Here is a tiny trained network, its code and every weight. The questions are about switching its units off for an input and a class, where a switched-off unit gives its printed mean instead of its output.

import numpy as np


def w(rows, s, z=0):
    codes = np.array(rows[::2]) - 128.0
    scale = np.full(codes.shape[1], s)
    scale[-1] = z or s
    return codes * scale


def norm(h):
    return h / np.sqrt((h * h).mean(-1, keepdims=True) + 1e-5)


def f(y):
    return np.maximum(y, 0)


def log_softmax(a):
    a = a - a.max(-1, keepdims=True)
    return a - np.log(np.exp(a).sum(-1, keepdims=True))


def net(x, mask):
    res = np.array(x, float).reshape(1, 5) / 4 @ E
    u = 0
    for l in range(2):
        y = f(norm(res) @ A[l][:, :-1].T + A[l][:, -1])
        res = res + np.where(mask[u : u + 13], y, B[l][:, -1]) @ B[l][:, :-1]
        u += 13
    return log_softmax(norm(res)[-1] @ U[:, :-1].T + U[:, -1])


A, B = {}, {}
E = w([
[136,115,181,65,128,84],'x0',
[255,52,173,152,106,198],'x1',
[59,69,154,131,61,178],'x2',
[150,116,94,136,57,72],'x3',
[132,75,64,75,157,127],'x4',
],0.0087)
A[0] = w([
[158,161,133,178,30,70,71],'0.n0',
[200,178,114,156,158,107,27],'0.n1',
[96,89,152,122,73,192,6],'0.n2',
[163,91,45,131,63,81,74],'0.n3',
[130,152,69,233,120,196,74],'0.n4',
[117,134,153,130,157,158,66],'0.n5',
[166,161,124,129,152,115,18],'0.n6',
[82,131,125,115,93,143,132],'0.n7',
[197,104,138,138,130,164,37],'0.n8',
[100,143,178,131,229,212,85],'0.n9',
[134,106,248,69,124,81,76],'0.n10',
[138,56,54,66,146,141,1],'0.n11',
[132,193,219,187,89,130,67],'0.n12',
],0.016,0.0049)
B[0] = w([
[105,130,228,81,128,161,236],'0.n0',
[166,100,127,130,183,54,221],'0.n1',
[119,43,127,169,94,92,207],'0.n2',
[97,136,227,60,111,144,254],'0.n3',
[165,136,34,41,84,117,245],'0.n4',
[107,137,177,116,114,144,155],'0.n5',
[146,100,126,125,169,79,164],'0.n6',
[114,104,124,138,140,68,195],'0.n7',
[195,155,161,186,104,165,224],'0.n8',
[98,132,253,55,99,131,238],'0.n9',
[168,135,40,57,77,122,243],'0.n10',
[102,89,90,120,212,194,215],'0.n11',
[84,96,87,148,217,200,243],'0.n12',
],0.025,0.0066)
A[1] = w([
[157,176,42,83,60,131,37],'1.n0',
[100,141,85,143,200,207,25],'1.n1',
[33,248,93,168,126,72,68],'1.n2',
[123,83,129,120,122,90,62],'1.n3',
[75,124,117,149,131,58,131],'1.n4',
[133,141,131,138,119,115,61],'1.n5',
[83,134,133,99,167,86,254],'1.n6',
[66,118,102,133,67,159,101],'1.n7',
[59,60,110,227,50,88,23],'1.n8',
[176,180,130,164,213,34,20],'1.n9',
[126,61,128,112,118,151,200],'1.n10',
[233,132,163,201,108,162,41],'1.n11',
[101,113,98,159,199,205,32],'1.n12',
],0.017,0.0028)
B[1] = w([
[119,201,57,126,125,88,183],'1.n0',
[104,107,96,121,184,176,174],'1.n1',
[116,144,116,207,50,227,143],'1.n2',
[146,142,138,152,174,131,169],'1.n3',
[173,127,131,159,100,157,158],'1.n4',
[120,126,144,130,139,126,128],'1.n5',
[161,138,129,187,91,170,250],'1.n6',
[246,91,140,89,152,115,172],'1.n7',
[170,26,130,118,140,45,159],'1.n8',
[123,3,121,120,116,44,174],'1.n9',
[85,214,119,163,179,72,254],'1.n10',
[68,156,86,217,60,165,179],'1.n11',
[113,119,103,147,193,185,177],'1.n12',
],0.025,0.0095)
U = w([
[83,119,249,71,113,162,158],'0',
[156,26,118,157,168,65,170],'1',
[94,103,88,126,218,214,158],'2',
[118,153,97,231,63,192,162],'3',
[134,172,41,52,119,109,125],'4',
[90,155,125,149,165,92,84],'5',
[52,149,134,162,112,74,3],'6',
],0.016,0.007)

Each question gives the input, the list of numbers given to net, and the class t.
The units are the neurons (one row each of A and B). Each row of codes is followed by its name. A weight is (code - 128) times the scale printed after its matrix; where a second scale follows, it is the last column's (A, B and U).
mask holds one flag per neuron, layer by layer. A switched-off neuron (its flag False) gives its mean, the last column of its row in B, instead of its output. The means were averaged over made-up inputs and are rounded, as every weight is.
A unit's drop is (log p(t) with every unit on - log p(t) with that unit switched off) / (log p(t) with every unit on - log p(t) with every unit switched off).
The circuit of an input: a set's keep is (log p(t) with only the set's units on - log p(t) with every unit switched off) / (log p(t) with every unit on - log p(t) with every unit switched off). Starting from the 12 units with the biggest drops (on a tie, the unit counted first), units are removed one at a time, each time the one whose removal leaves the highest keep (on an exact tie, the one counted first), for as long as the keep stays at least 0.8.
circuit, biggest first: the units of the circuit, biggest drop first
unit that matters most: the unit with the biggest drop
k most important neurons: the k neurons with the biggest drops, biggest first
k most important neurons of layer l: the k neurons of layer l with the biggest drops, biggest first
input [1,-5,8,-7,2], class 1: 2 most important neurons : [0.n2 0.n3]
input [2,5,0,-1,-3], class 3: circuit, biggest first : [0.n8]
input [3,5,-1,2,3], class 3: 2 most important neurons : [0.n8 0.n12]
input [-6,8,2,4,-8], class 2: 4 most important neurons : [0.n12 1.n12 1.n6 1.n1]
input [0,4,-1,0,-3], class 3: 3 most important neurons : [0.n8 1.n11 0.n11]
input [-1,-7,-8,8,0], class 0: circuit, biggest first : [0.n3 0.n0]
input [8,6,-2,-6,6], class 4: 2 most important neurons : [0.n10 0.n12]
input [7,0,-4,8,-5], class 0: 2 most important neurons : [0.n0 0.n4]
input [7,8,2,-2,0], class 3: 3 most important neurons : [0.n8 1.n11 0.n4]
input [-6,3,-3,-6,-4], class 0: 3 most important neurons of layer 0 : [0.n9 0.n10 0.n5]
input [-1,7,7,-3,1], class 1: 3 most important neurons : [0.n2 1.n8 1.n6]
input [-5,5,5,-1,3], class 1: 2 most important neurons : [0.n2 1.n8]
input [-5,-1,-6,6,8], class 2: 3 most important neurons : [0.n11 0.n9 0.n0]
input [5,4,7,1,-6], class 1: circuit, biggest first : [0.n2]
input [0,4,5,-4,-3], class 1: 2 most important neurons : [0.n2 0.n3]
input [-4,4,2,0,0], class 3: 3 most important neurons : [0.n8 1.n11 0.n10]
input [-8,7,5,1,-8], class 2: 2 most important neurons : [0.n12 0.n10]
input [-8,6,2,-3,6], class 4: 2 most important neurons of layer 0 : [0.n4 0.n12]
input [3,-4,4,-4,-2], class 0: 3 most important neurons of layer 0 : [0.n9 0.n4 0.n1]
input [-1,1,5,-3,-1], class 1: unit that matters most : 0.n2
input [2,1,7,4,2], class 1: 2 most important neurons of layer 0 : [0.n2 0.n9]
input [-7,3,4,4,-7], class 2: 2 most important neurons of layer 1 : [1.n12 1.n1]
input [5,-7,-7,2,-1], class 1: 2 most important neurons of layer 1 : [1.n9 1.n11]
input [3,-7,5,5,-3], class 3: 2 most important neurons of layer 0 : [0.n9 0.n2]
input [-4,-8,2,1,-5], class 3: 2 most important neurons of layer 0 : [0.n11 0.n7]
input [1,8,-5,4,5], class 3: 2 most important neurons of layer 0 : [0.n8 0.n12]
